Here is a tiny trained network, its code and every weight. The questions are about switching its units off for an input and a class, where a switched-off unit gives its printed mean instead of its output.

import numpy as np


def w(rows, s, z=0):
    codes = np.array(rows[::2]) - 128.0
    scale = np.full(codes.shape[1], s)
    scale[-1] = z or s
    return codes * scale


def f(y):
    return y / 2 * (1 + np.tanh(0.7978845608 * (y + 0.044715 * y**3)))


def log_softmax(a):
    a = a - a.max(-1, keepdims=True)
    return a - np.log(np.exp(a).sum(-1, keepdims=True))


def net(x, mask):
    res = np.array(x, float).reshape(1, 8) / 4 @ E
    y = f(res @ A[0][:, :-1].T + A[0][:, -1])
    res = res + np.where(mask, y, B[0][:, -1]) @ B[0][:, :-1]
    return log_softmax(res[-1] @ U[:, :-1].T + U[:, -1])


A, B = {}, {}
E = w([
[115,125,116,137,144,151,122,140,134,145],'x0',
[134,124,130,125,135,125,110,128,127,131],'x1',
[227,132,88,93,194,154,188,135,162,140],'x2',
[50,176,145,89,173,155,113,170,231,51],'x3',
[167,178,195,85,97,98,139,233,83,175],'x4',
[186,184,73,132,54,224,44,125,99,72],'x5',
[164,127,254,237,170,112,143,124,102,65],'x6',
[138,131,129,118,122,103,123,118,124,118],'x7',
],0.0067)
A[0] = w([
[176,174,166,115,140,143,140,204,123,159,83],'n1',
[141,83,99,160,122,147,115,50,187,99,85],'n2',
[46,180,134,98,184,101,51,145,202,71,160],'n3',
[71,91,123,86,199,15,164,135,201,179,126],'n4',
[121,133,157,56,148,133,86,146,197,74,116],'n5',
[14,103,166,196,38,114,117,146,104,164,173],'n6',
[161,204,118,107,89,190,94,86,117,106,42],'n7',
[214,126,94,153,228,191,212,117,195,149,237],'n8',
[102,109,55,40,150,120,80,114,169,171,253],'n9',
[135,131,170,96,96,127,127,207,115,167,38],'n10',
[104,194,126,137,118,111,125,162,254,101,40],'n11',
[116,154,191,190,135,184,192,136,167,97,203],'n12',
[145,96,90,165,127,104,99,38,118,182,106],'n13',
[94,191,61,53,102,114,143,108,147,162,47],'n14',
[117,107,94,143,187,161,142,23,157,91,83],'n15',
[173,223,81,108,88,208,67,140,95,63,137],'n16',
[135,187,133,105,120,97,127,217,96,156,83],'n17',
[82,143,77,82,54,127,157,129,167,195,46],'n18',
[141,73,137,91,106,100,147,85,75,171,86],'n19',
[153,161,159,203,124,142,104,186,119,143,34],'n20',
[83,102,121,113,129,164,175,38,139,100,42],'n21',
[176,185,131,97,130,96,143,200,127,163,126],'n22',
[131,119,131,125,85,103,126,210,130,141,49],'n23',
[86,116,183,121,189,80,153,94,131,197,24],'n24',
[180,79,92,190,34,142,158,91,44,227,21],'n25',
[96,78,104,159,149,178,143,71,135,125,25],'n26',
[83,140,119,53,68,124,164,113,167,183,111],'n27',
[119,132,74,37,102,134,135,129,124,180,170],'n28',
[41,76,109,151,117,153,86,130,113,155,247],'n29',
],0.0081,0.005)
B[0] = w([
[60,125,105,89,103,30,91,93,158,125,171],'n1',
[66,102,71,82,115,12,114,148,178,77,163],'n2',
[120,187,104,132,136,139,180,110,24,194,228],'n3',
[165,25,103,199,91,248,211,130,230,136,235],'n4',
[90,179,88,119,174,154,228,135,38,223,177],'n5',
[186,110,133,35,31,117,187,80,125,207,215],'n6',
[67,30,90,132,182,221,192,152,198,127,165],'n7',
[159,170,172,59,23,108,109,73,88,191,245],'n8',
[180,193,197,156,79,87,107,136,116,109,254],'n9',
[18,32,42,80,138,22,39,180,177,80,151],'n10',
[46,193,41,181,222,171,173,226,19,179,165],'n11',
[178,162,174,164,113,95,78,121,70,96,209],'n12',
[67,142,87,133,143,77,144,207,51,128,170],'n13',
[100,154,208,219,174,86,98,92,134,125,172],'n14',
[86,115,94,87,108,14,61,179,100,26,174],'n15',
[195,51,131,190,109,208,145,137,243,130,242],'n16',
[73,68,74,58,126,11,126,189,187,8,171],'n17',
[105,162,209,165,209,80,106,117,141,61,171],'n18',
[125,169,98,179,160,225,159,187,107,173,158],'n19',
[95,137,161,98,233,83,53,118,219,81,145],'n20',
[83,101,33,97,164,75,99,185,158,156,142],'n21',
[97,83,73,48,111,29,157,116,86,114,185],'n22',
[51,62,68,50,160,106,77,146,181,75,134],'n23',
[132,55,176,169,211,193,137,143,239,77,167],'n24',
[31,193,95,206,253,173,174,153,68,189,209],'n25',
[26,75,65,68,184,82,22,214,196,74,141],'n26',
[164,146,184,185,149,134,79,101,144,93,176],'n27',
[171,165,184,200,113,114,76,126,122,107,214],'n28',
[202,141,152,70,34,102,116,152,102,101,214],'n29',
],0.0062,0.0077)
U = w([
[26,81,32,68,155,38,46,173,169,91,44],'0',
[57,184,76,152,219,181,152,187,45,213,66],'1',
[131,44,119,176,130,234,135,158,246,137,61],'2',
[153,141,142,121,67,123,114,158,107,148,254],'3',
[150,140,134,134,55,117,122,139,111,152,204],'4',
[121,164,255,190,165,90,36,98,108,98,35],'5',
[145,148,126,53,24,134,117,89,111,206,113],'6',
],0.008,0.0054)

Each question gives the input, the list of numbers given to net, and the class t.
The units are the neurons (one row each of A and B). Each row of codes is followed by its name. A weight is (code - 128) times the scale printed after its matrix; where a second scale follows, it is the last column's (A, B and U).
mask holds one flag per neuron, in row order. A switched-off neuron (its flag False) gives its mean, the last column of its row in B, instead of its output. The means were averaged over made-up inputs and are rounded, as every weight is.
A unit's drop is (log p(t) with every unit on - log p(t) with that unit switched off) / (log p(t) with every unit on - log p(t) with every unit switched off).
The circuit of an input: a set's keep is (log p(t) with only the set's units on - log p(t) with every unit switched off) / (log p(t) with every unit on - log p(t) with every unit switched off). Starting from the 12 units with the biggest drops (on a tie, the unit counted first), units are removed one at a time, each time the one whose removal leaves the highest keep (on an exact tie, the one counted first), for as long as the keep stays at least 0.8.
units of the circuit, in order: the units of the circuit, biggest drop first
unit that matters most: the unit with the biggest drop
top k neurons: the k neurons with the biggest drops, biggest first
drop when u is switched off: that unit's drop, to one decimal
input [5,-6,-7,-2,3,7,-5,5], class 2: units of the circuit, in order	(n16, n7)
input [-2,1,5,6,-1,3,-3,-8], class 1: units of the circuit, in order	(n11)
input [-6,8,8,-8,-4,-4,-2,8], class 1: top 2 neurons	(n25, n19)
input [0,2,-7,-4,-6,-1,2,-5], class 6: top 3 neurons	(n6, n29, n17)
input [3,2,7,-5,4,8,-6,2], class 2: top 2 neurons	(n16, n7)
input [5,-3,-1,5,7,5,-8,-3], class 5: units of the circuit, in order	(n14, n18)
input [-8,-3,-2,6,-2,8,-7,7], class 2: top 2 neurons	(n16, n7)
input [7,-6,-6,8,-3,-5,-7,-8], class 1: top 3 neurons	(n11, n3, n5)
input [7,1,7,-1,2,-8,3,8], class 2: top 2 neurons	(n4, n24)
input [7,5,2,-6,3,-8,7,2], class 2: units of the circuit, in order	(n24, n4)
input [-1,1,-6,6,-5,2,-8,1], class 5: units of the circuit, in order	(n14, n9)
input [-1,-1,-4,8,7,-5,-6,-4], class 1: top 3 neurons	(n3, n11, n5)
input [5,-4,-6,2,7,7,-8,-6], class 5: units of the circuit, in order	(n18, n14)
input [-6,0,4,6,1,-5,-7,-6], class 5: unit that matters most	n9
input [0,4,8,0,-4,-6,-2,7], class 6: top 2 neurons	(n8, n16)
input [5,-2,5,-7,2,-5,0,5], class 1: top 2 neurons	(n25, n19)
input [-3,-4,-5,3,5,-2,-8,6], class 5: top 3 neurons	(n18, n14, n27)
input [2,3,7,2,-6,4,0,5], class 6: top 2 neurons	(n8, n17)
input [0,-2,-6,3,7,-5,-4,3], class 0: top 4 neurons	(n10, n17, n23, n8)
input [7,-2,-2,1,2,-8,-6,4], class 2: unit that matters most	n4
input [3,-5,-1,-2,-7,-6,-2,4], class 0: top 2 neurons	(n15, n26)
input [1,-1,-7,6,2,3,-2,-6], class 6: top 3 neurons	(n6, n25, n29)
input [0,0,-7,-6,-8,1,7,-7], class 0: drop when n3 is switched off	0.0
input [-5,4,6,3,4,-4,-7,-1], class 5: drop when n14 is switched off	0.3
input [-7,-4,8,-7,8,3,-6,4], class 0: drop when n10 is switched off	0.2
input [-6,-6,-3,3,2,6,-5,-8], class 2: drop when n16 is switched off	0.8
input [7,-4,-8,5,5,-1,-2,2], class 6: units of the circuit, in order	(n6)
